[[115 128 135 126 131 120 128 126 126 133 129 121]
 [142 139 114 142 136 134 140 125 128 113 139 135]
 [151 132 111 137 129 142 134 129 129 115 132 140]
 [114 139 129 137 136 115 138 126 127 127 139 122]
 [125 132 128 131 130 125 131 126 127 126 132 127]
 [145 122 122 125 123 141 124 130 128 125 122 136]
 [108 120 143 115 123 118 118 124 126 143 121 118]]
->
[[108 120 143 115 123 118 118 124 126 143 121 118]
 [114 139 129 137 136 115 138 126 127 127 139 122]
 [115 128 135 126 131 120 128 126 126 133 129 121]
 [125 132 128 131 130 125 131 126 127 126 132 127]
 [142 139 114 142 136 134 140 125 128 113 139 135]
 [145 122 122 125 123 141 124 130 128 125 122 136]
 [151 132 111 137 129 142 134 129 129 115 132 140]]

[[133 134 135 140 117 132 122 130 127 134]
 [130 131 132 134 121 130 126 130 129 131]
 [120 119 117 111 147 122 135 124 128 118]
 [123 123 121 117 140 124 131 125 128 122]
 [122 122 117 107 146 123 138 124 129 120]
 [129 129 129 129 126 129 128 128 128 129]
 [128 127 125 119 129 127 134 127 129 127]
 [119 121 117 114 147 121 131 125 129 118]
 [125 124 124 122 135 125 128 126 128 124]]
->
[[119 121 117 114 147 121 131 125 129 118]
 [120 119 117 111 147 122 135 124 128 118]
 [122 122 117 107 146 123 138 124 129 120]
 [123 123 121 117 140 124 131 125 128 122]
 [125 124 124 122 135 125 128 126 128 124]
 [128 127 125 119 129 127 134 127 129 127]
 [129 129 129 129 126 129 128 128 128 129]
 [130 131 132 134 121 130 126 130 129 131]
 [133 134 135 140 117 132 122 130 127 134]]

[[156 123]
 [152 126]
 [139 129]
 [146 129]
 [138 127]]
->
[[138 127]
 [139 129]
 [146 129]
 [152 126]
 [156 123]]

[[118 115]
 [139 150]
 [120 116]]
->
[[118 115]
 [120 116]
 [139 150]]

[[140 142 121 126 120 143 126 147 124 125 123 131 132]
 [149 131 136 133 131 135 158 123 125 114 148 122 109]
 [128 130 130 140 145 119 136 124 128 126 156 133 138]]
->
[[128 130 130 140 145 119 136 124 128 126 156 133 138]
 [140 142 121 126 120 143 126 147 124 125 123 131 132]
 [149 131 136 133 131 135 158 123 125 114 148 122 109]]

[[147 138 139 146 139 117]
 [114 123 145 104 149 129]
 [141 130 115 117 138 109]
 [107 107 109 119 138 140]
 [138 151 141 112 107 105]
 [110 123 120 128 150 140]
 [119 151 128 127 142 114]]
->
[[107 107 109 119 138 140]
 [110 123 120 128 150 140]
 [114 123 145 104 149 129]
 [119 151 128 127 142 114]
 [138 151 141 112 107 105]
 [141 130 115 117 138 109]
 [147 138 139 146 139 117]]

[[125 127 143 128 128 128 128 129]
 [155 113 116 113 135 140 136 141]
 [120 135 142 130 126 122 120 130]
 [152 110 108 129 137 130 136 127]
 [142 128 130 102 128 146 130 149]
 [118 137 134 136 125 117 117 125]]
->
[[118 137 134 136 125 117 117 125]
 [120 135 142 130 126 122 120 130]
 [125 127 143 128 128 128 128 129]
 [142 128 130 102 128 146 130 149]
 [152 110 108 129 137 130 136 127]
 [155 113 116 113 135 140 136 141]]
